[ 11  -8   6  12  -2 -26  -5 -40 -41   2   7  -4  -8   7  13  12   2  23
   6   3  14  28  -2   4   2  12 -28  30 -12   0]  musu
[  3 -19  -5  11  14 -11   7   3 -36  -9  12  -6 -33  31  12  23  20  29
  23  -1  32  32 -19  -2  -3  13 -16  45  17  -7]  mopus
[  6  -5   4   3  -1 -16 -20 -28 -20   2   8   9  -3   1  11   0   6 -12
  11  24  13   5  -2   4   5  13 -16  11   4  -2]  mopus
[  8   2   9  -1   0  -5  -3  -5 -16   1   3  -7   0   7  14  14   1  21
   0 -11   6   4  10   3  -2  -1 -24   9 -10   2]  musu
[  5 -10  -7   2  17   5  -5 -14 -14  -5   2  -9 -12  27  12  12  20  23
  22   9  31   9 -21   7 -12  23 -16  23  17  -8]  mopus
[  6   0  39  -4  -6 -13  -2 -26 -11   0   4   5   1   3   7  -1   6 -13
   8  16   5   4  -9  -8  -1  15 -17  -5  16   2]  mopus
[  7 -29  -6   2  13 -29   5  -6 -38 -10  18 -13 -21  22   7  15  14  43
  10   3  38  29 -11  12  -9  -1 -32  28 -14  -3]  musu
[ -2  -6   0   3   2 -16  -8   7 -23  -7   7 -13  -5   4  18   6   1  22
   5   2   7  12  -6  -2  -8   0 -15  17  -2   3]  musu
[  0  -3   4   3  -7  -9  -9 -21 -10   0  22   9   2   0   4  -6  -2 -10
  -2  10  -4  -6  -4  -7  11  27  -6  -2   9   1]  mopus
[  2 -14   2   5   2  -9   9  -1 -29   1  15   8  -5   6   2   9   1 -11
   7   6  19  32  -8   0   4   7  -9  33  10  -7]  mopus
[ -1  -8  -1   5 -12  -9  14 -17 -22   1   3   6 -12  12  10   5  10   1
  10  16   9  22  -9   1  12  -3  -8  16  -2  -6]  mopus
[ -2  14   4   3  -4  -6  50 -18 -18  -7   6   5  -6   6  27   7   3  -8
   4   6   8   8  -4   0   6   5  -9  20   8  -2]  mopus
[ -4  -2   9   3   7 -15   1 -11 -28  -4   2 -13 -14   9   5   0   6  27
   0  13  10   2  -2  -3   0  11   0  12 -10  -3]  musu
[ 20 -12 -13   8  20  20  14  29   8  -3   6  10 -25  20  -2  14   3   0
  12 -34  12  19   3   0  -6   0  11  18  20  -4]  mopus
[  8  -9  -2   1  -5 -20 -16 -23 -20   4   5 -10   2  10   0   2  14  23
   1  11  13   9  -4   7  -2  11 -22   7  -5  -3]  musu
[  6  -8   2  -3  -2 -15 -20 -15 -23   2   9  -9  -2   3   8   4   8  29
   4  11  16   9  -5  -9   8   4 -18   8  -2  -2]  musu
---
[  3   1  -9 -14  10   2 -23  11   6  -2 -10   7 -19   7  -1   0 -18   9
   5   9 -16 -13  10   0  12 -22   3  15  -2 -13]  Mul
[ 10  -3  34 -28  22   1 -21  -5 -15   4   4  -1 -17 -11   2  -3  -3  12
   5   5  -8 -10  -1  -6  -8  -9  -5  17  -4   1]  tobok
[  4  -2  -9 -16  21   0 -37   6  -9   1  -5   6 -15 -12  -8  -2  -5   7
  21  11 -12  -2   0   1  -4 -17  -2  21 -10  -5]  Guged
[ -6  -9   0 -22  17   1  11  -7  -7  -4 -12   2 -13 -12   2 -12 -14   9
  16   2 -19 -12   0 -22   3 -15  -6  17  -5  -5]  Mul
[  1  -4  -1 -22  31  -4 -24   5   0   2 -10   4 -14 -14   7  -1  -6  -2
  30   9 -11 -17   8   0   0 -10 -12   8  -7 -10]  Tes
[ 11   3 -10 -15  10   9  -3   3  -2  -3 -18  10 -19  -5   2  -4  -8  -1
   3  13 -21 -22  -4   2  -1 -21  15   8 -14  -1]  Mul
[ 10  -3   4 -12   7   5 -33   0  -7   2  -7   3 -11   5  -4  -4  -5  11
  10   9  -9 -13  -2   9   0 -11  -5  11 -10 -12]  Guged
[  9  10  -1 -16  11   3  -1   3 -13   1 -30  11 -18 -29   5  -7 -11   1
   7   6 -24 -18  -8  -3 -14 -24   6  16  -7  -3]  Mul
[  0  -4  -5 -24  22   4 -23   5  -3  -3 -28  -1 -14 -15  -1  -2 -16   3
  19  15 -19 -10   9   1   1 -11   5   5 -15   0]  nad
[ 12  -6  -6 -26  31   3 -19   0 -15   3  -8  -4 -18 -19   5  -1 -10   4
  17  11 -17 -16   4  -6  -6 -14  -5  20  -5 -18]  Guged
[  5   6 -14 -14  33  -4 -20   3  -2   1  -3  10 -14 -18  14   6 -13   1
  10   6 -23 -12   6  -3  -1 -10  -4   1 -11 -15]  nad
[  3   0  -8 -15   1   8   4   4 -10   1 -27  10 -14 -10   1   9  -8   8
   4   2 -23 -19   0  -2  10 -17  10   7  -9   4]  Mul
[  5   7  -4 -22  14   1 -28   3   6  -1  -5   9 -22 -15   1  -2 -20   3
  21  22 -18 -11  -8  -4  -5 -19   5  21 -11  -2]  Mul
[  7   1  -6 -22  19  -1 -12   7  -6  -1 -15  15 -19 -18  -2 -19 -12   5
  18  -1 -23 -13  -1   0  -9 -21   3  20  -2  -5]  Mul
[  9  -5   1  -7  28  -1 -23   2  -8 -11 -27   5 -18 -17  -3  -2 -19   6
  12  13 -27 -16  12   6  -2 -20   1  14 -15  -6]  nad
[  2  -3   0 -24  26  -2  -7  -1  -2  -9 -18   6 -21 -10   7  -6 -16   6
  15   8 -20 -13   5 -10  -4  -5  -6  10  -9  -3]  Mul
[  5   3  -4  -6   6  -1 -20  10   3   5  -9   6 -11  -1  -1  -4 -14  -6
   6   9 -20 -12  -6  -1 -15 -25  19   5 -21   9]  Mul
[ -2  -6   8 -32  29  -1  -4  -2 -18  -2 -20   0 -14 -20 -13 -13 -16  11
  21  15  -7   5  -4   1 -10  -9   6  23  -4 -10]  tobok
[ 16  -2  -6  -7  25  -7 -26  -1   2  -1  -9   8 -11 -13  -4   4 -12   5
   1   3 -15 -16  16   3   3  -4  -7  -2  -6 -18]  nad
[ -8  -4  -2 -26  26  -1  -8   0  -6   6   2   3 -19 -17  -1  -5  -1   3
   8  10  -7   1  -7  -3 -15  -3  -9  12   0  -3]  tobok
[  5  -1 -10 -18  12   0 -31   2  -8   2   5   2 -16  -8   0  -1 -19  10
  13   4  -8 -12  -2  -6  -4 -11  -9  11  -8  -6]  tobok
[ -1  -7   2 -33  30  -2 -20   1 -15   1  -4   2 -17 -17   5  -7 -10   7
  22   9 -13  -4  10  -1   0 -13 -13  24  -2  -7]  tobok
[ -6  -8   0 -19  24   0 -18   2 -17   5  -9   3 -14 -11  -4  -5   3   8
  13  13 -18 -16   0   4  -6 -15  -6  13  -8   0]  tobok
[ 11   0  -6 -17  15   3 -25  -2  -5  -7 -18   5 -11  -8  -4  -8 -17   4
   8  13 -25 -19   7   2   6 -18   4  12 -15  -3]  nad
[  1   1   4 -29  23  -4 -13   9   2   7 -14  -3 -29 -16 -13  -3 -10  -6
  11   5 -13 -10   9   4  -8 -13  -4  15  -7 -13]  Mul
[ 11   1  -7 -18  19  -4 -18   4  -1   0 -14  13 -18  -9  -2   2 -16   4
   8  13 -22 -14   0  -2  -6 -19   0  11 -10  -4]  Mul
[  3  -3  -5 -24  24  -1 -25   6  -5  -7  -9   7 -17 -15  -5  -4  -9  -1
   0   6 -14 -15  13   2   3 -13  -3  17  -8   3]  Tes
[ -1  -7   3 -24  14   2  -7  -4 -11  -5  -7   0  -6 -16  -4 -12 -12   8
  12   8 -20 -18 -20   1  -3 -17  -5  11   8   9]  tobok
[ 15 -12  -1 -16  22   0  -9  -2 -20  19  -5   4 -15  -5  -2  -5   3  11
   8   0 -10 -16  -8   5  -3 -15  -5  13  -1   5]  Guged
[  6   0  -1 -20  27  -1 -16   3  -4   5  -8   4 -13 -13   1 -15 -20   3
   7   4 -25 -10   2   1   4 -12   4  12  -9 -11]  Mul
[  0   0   3 -22  21  -5 -16   0  -3  -3 -19   6 -19 -10 -15  -7 -17   4
  11   4 -21  -2   3   5   0 -10  -1   6 -36  -1]  Tes
[  9   8   3 -20  16   4  -6  10   2   2  -8   8   0  -1   5  -8 -14   5
  11   5 -20 -21   2   0  -2 -16   1  16  -4 -12]  Mul
[  4  -2  -7 -23  35   2 -20   3  -4  -1 -33   4 -16 -46   4  -4 -15   6
  14  10 -21 -17   2   2   8 -13  -2   7  -5   9]  Tes
[ -7  -1  -6 -29  12   3 -17   2   1  -7 -25   6 -14 -11  -3  -6 -12   5
   9  10 -22 -14   8  -1   2 -15   0  13 -13  -2]  Mul
[  7  -7   1 -21  31   4 -15  -1 -24  -1  -4   0 -16 -11   6  -6  -7   5
  21  14 -13 -19  -2 -10  -8 -12  -5  15  -5  -1]  tobok
[ -8  -2   0 -24  48  -2 -29  -4  -7  -8 -19   8 -22 -20  11   4  -6   8
  10  11 -13  -7  17 -14   6  -8 -12   3  -3  -4]  Tes
[ -3   2  -1 -26  21   6 -19   1 -11 -10 -22  10 -14 -23  -2 -10 -21   7
  15  13 -33  -9   0   1  -3 -13  -9   8 -14   4]  Mul
[  7   9  -4 -22  28   6 -17  -1 -11  -1   8   2 -14 -14  11   0  -5   7
  12   3  -3  -6   7   4 -13  -9 -11   6  -2 -19]  Guged
[ -8  -7  12 -20  29   3 -36  -3  -9 -14 -41   8 -11 -24  -1 -18 -18  10
  15  12 -16   2  12   2   5  -9 -12  11  -9 -15]  nad
[  4   2  -5 -22  28  -8 -21  -1   6   3   2  11  -7 -20   6   3 -14   4
   9  -8 -12   2   7  -9 -19 -12  -6  10   2 -27]  Mul
[ -4   3  -3 -11   8   5 -10   3  -1  -7 -14   2 -24   0   2  -8 -15   7
  28  12 -22 -11  -1   0   3 -19   5  14 -12  -4]  Mul
[ -2   2   1 -23  23   0 -20  -9 -11  -9 -28   5 -13 -17  -1 -10 -14  11
  11   9 -19 -10  12   0 -10 -13  -6  10  -8   7]  nad
[  8   4 -11 -18  21   4  -6  -6  -4  10  -8   7 -25 -13   4   2 -14  -2
   3   6 -22 -15  -6  -1  -3 -16   4  19  -9  -4]  Mul
[  5  -4  -4 -33  32   0 -27  -5 -13   2   0  -1 -22 -19  -5  -9 -10   1
  29  12 -15 -11   3  -4  -5 -14 -11  14 -11   4]  tobok
[ -1  -1  -1 -27  20   2 -19   9  -7   0 -18  -2 -19  -5   3  -7 -19  -4
  12  11 -20 -22   5  -1   0 -22  -1  16 -11  -1]  Mul
[ -2 -40  -1 -20  24  -3 -12  -2 -15   1 -11   1 -19 -20   5  -2  -5   7
  19   6 -10 -13  -7  -7  -7 -15 -11  25 -11  -3]  tobok
---
[-11   7  -1   7   0  11  -9   0   2   4  -2  -2   0   6  -1   0  -7  -4
  -2  13  -7  -6   4   6   3   1  10  17  12   4]  rison
[ -3   2   4   8   1  -2  28  -4   4  -4   2  -2   1   2   1  -4   2   3
  -3   2   1 -20   0   3   4   1   1   6   2   5]  bim
[  0 -10  -5   2   3  -4   5  -5  -4   4   9   4   0   1   6   7  -2   8
  -7   5   2  -6  -3  -1  -2   8  -6   2   5   1]  Norug
[ -2  -2  -9   9   4   6  -9   1   3   6   4  -7   6   9   2   1 -17   2
  -7   9   4   1  -4  11   8  10   5  22   3  -5]  rison
[ -3  -9   2   5   0  -5  -2   2   4   4   3   1   3   3   1  -6   5   6
   3   3   4 -13  -5   7   6   4  -6   7  -1   6]  bim
[ -3   0  -2 -12   0   8   6  -9  13   9   5  -3  -1   8   1   5  -1  13
  -3  -1   4 -10   0   8  -3   5   5  -1  11   1]  Norug
[ 5 -1 -2  0 -7  0  5 -4  1  4 -9 -3  6  7  4 -1  1  3 -3  4  4  4  0  6
  0  7 -6  0  5 -7]  Norug
[-10   0  -2  -2  -6   4   4 -12   0   7  -9  -1  -7   6   2   5  -4   3
  -2   4   5  -3   2  12   1  12  -4  -6   5  -2]  Norug
[ -8  -5   2   6   1  -2  -6  -6   2  -4   9   0   2   1  -2   1   0   5
  -3   5  10 -15  -4   5  -1   3   1  11   2   6]  rison
[ -4  -5  -2   0  -1  -8   4  -3  -2   3   6  -5   4   8   6  12  -2   6
  -7   8   6 -14  -4   4   2  12  -1  -2  10   3]  Norug
[-10  -2   8  -7  -5   9   0  -6  11   2   8  -2  -4   1  12   1   4   1
  -5   7   3 -18  -5   5   0   6   2 -10  12   7]  Norug
[ -2  -7  -2   9  -2  -3  -7   1   0   5  18  -2   2   1   0  15  -4   5
  -6   9  20 -13  -1   5  -2   3  -1  17  -1   5]  rison
[ -4  -4  10   5  -8  -5  -2   1   7   0   4  -3   1   1  -5   0   5   4
  -1   7   4 -15  -2  -7  -3   4  -3   4   1   3]  bim
[ -7  -1   8   5  -6   3  -6  -3   7  -3   0 -14   3  -1  11  -6  -4   1
  -2   5   1 -20 -10   2  -2   6   4   1   9   4]  bim
[ 7 -5 -2  4 -2 -5  5 -3  0 -1 -1 -1  4  3 -3  5 -1 10 -4  6 11 -5 -4 -6
 -3 15 -8  2  8  0]  Norug
[-11   2  -9   4  10   3  -6  -3  -5  -7   8  -5   0  -1   5  -4  -9  -8
   2   9   5  -8   3  18   6  17  12   9   0   5]  rison
[ -4  -2   0   2  -3  -4  -4  -1   0   1  10   1   5   6   1  -1  -3  -4
  -6   6   3 -21  -7   4  -1   4  -3   3   5   5]  bim
[ -4  -4   6   8   0  -8  -5  -8   2  -3   2  -1  -1   3  -2  -5   2  -5
  -1   5   3 -17  -4   1   3   4  -1   7   2   9]  bim
[ -9  -4   0   9  -3  -1  -3 -13   9   1   5  -8   2   2   5  -8   0   5
  -2   0   5 -31  -8   1   3  11   2  -2  12   9]  bim
---
[ -3 -27  18   2  15  -2  -6  19   9   4  -6  -2  -4  -2  -6   1  -8   2
   2  10   0  15  -3   3  -4 -48  -6  11  18  -4]  fefet
[ -7 -10   0  10  11 -11  -4  -5 -28  10   6   1  -5   1 -11  10  30   4
   2  -2   6   0  -6   1  -3  -8   8   1  15   3]  fefet
[-2  2 12  1 15  1 -2 15  3  3  6 10 -5 -4 -7 11  2 -1  2 -4  5 -6  4  1
 -1 -7 -4  0  6  5]  fefet
[ -7   0 -29   0  25   4  -6  -4  -4  -6  -7   6   2  -3 -15   2  15  10
  -7   0  10   0  -5  -4  -4  -1  -4   2  36  -9]  nuna
[  0   3  26   5  15  -7  -2   2   3   3  -2   7   4  13  -7  -7   9   5
  -1   4   8  -2 -20  -1  -4   5   3   2  43  -7]  nuna
[  4  -4   4  -1  10   0 -15 -26  -2  -3   3   4  -3   1  -8  19  21   1
  -2   3   5 -10   3  -1   3 -21   3   0   5  -1]  fefet
[ 14   5  -6   5  28 -15   2 -24   2   4   0   2   6   1 -13   2  32  10
 -10  -3  17   1 -27  -1  -4 -17   2  16  53  17]  fefet
[-14 -15 -12  10  17   7   0   9   0   1  -1   9   0  -1 -12   9   9   7
   6   5   5  -7   5   1 -10  -3 -10   8  45   0]  fefet
[ -3   4  -1  11   4  10  -5  21 -10  -5   0   3 -13   6  -2  -1   0   5
  -2   1   0  -2 -14  -5  -8 -18  -2  -7  12 -16]  nuna
[ -1   2  29   8  23  -5  -3  -6   3  12  -7   1   4   2  -2  15  31   6
   2   0   1  -5 -13   1   0  -6   0  -1  14   7]  fefet
[ -1 -24   6  16  11  -6  -1   1   0   2  -2   2   1  11  -8  -6 -16   7
  -2  -1   8   1   3   0  -5 -17 -10  14  44  -8]  nuna
[ -4   5  12   3  -3  -9   8 -25   2   3   1  -2   1   3 -10  -1   8   0
  -1  -1   5   0  -7   3   8  12  17  14   7  -2]  nuna
---
[ -4   2  10   8 -43   3  -6   5   4 -26  41 -27   2  17 -10  15 -12  -4
   9 -30   0  10   6  11 -10  -4  -8  -1   6   0]  Zevi
[  6   0   1   5 -33   5  -5  11  -5 -22  33 -29  -6  19 -10  15 -13   2
  -1 -21   0   9   5  11   0   6  -4   1   5   0]  Zevi
[ -4   1  11   4 -33   1  -4   2   5 -29  55  -2   1   5 -12  18  -6  -7
  35 -14  -2  12   2   5   7   2  -6   1   1  -5]  Funu
[ -7  -2   9   3 -51   2  -2   3  12 -35  51 -11  -5  20  -7  20  -7  -5
  16 -32   1  11   6  20  -5 -13 -10   6   7  -6]  Zevi
[ -5   2  13   4 -42   2  -5   6  -7 -30  26  -7   1   7 -12  15  -6   2
   9 -29   0  13   0  12  -6  20 -13   5   6 -13]  Zevi
[ -3   0  12   6 -48   1  -7   6   8 -29  30 -17  -4  16 -15  14   0   3
  11 -29   3   8  10   8   1 -12  -7   6   1  -7]  Zevi
[ -4  -1  15   4 -29   1   0   9   2 -27  48  -8 -16   8  -7  19  -8  -5
  24 -20   1   7   7   1   7   7  -7   2   5 -12]  Funu
[ -8  -1   5   2 -39   5   8   6 -14 -38  33   2   7   5 -16  17  -8  -4
   2 -18   4  14  -4  12 -14  17  -6   5  10 -11]  Zevi
[ -1  -3  10   5 -34   5  -4   7  10 -31  49 -15  -3   1 -10  19  -6   0
  32 -14   0  10   5   6   5   5  -9   4   3  -5]  Funu
[ -2  -8  15  10 -37   5   5   7   4 -32  47  -5   8   7  -9  12  -6  -8
  39   1   0  11   9   2   0   8  -9   3  12  -9]  Funu
[-13  -4  12   4 -39   0  -4  11  -1 -27  42  -9  -4  13 -10  19 -11  -3
  18 -16   0   8   7  10  -3   3  -7   1   7  -5]  Zevi
[ -3   2  10   9 -28  -1  -1   9   3 -29  44  -5  -1   3  -5  14  -3  -1
  21 -15  -1   8  -1   1   8   6  -3  -1  -1  -7]  Funu
[  0   1  14   7 -36   1   2  11   4 -30  49 -13   0  12 -12  16  -5  -9
  27 -13   1  15  12   7   6  -1  -5   5   3  -7]  Funu
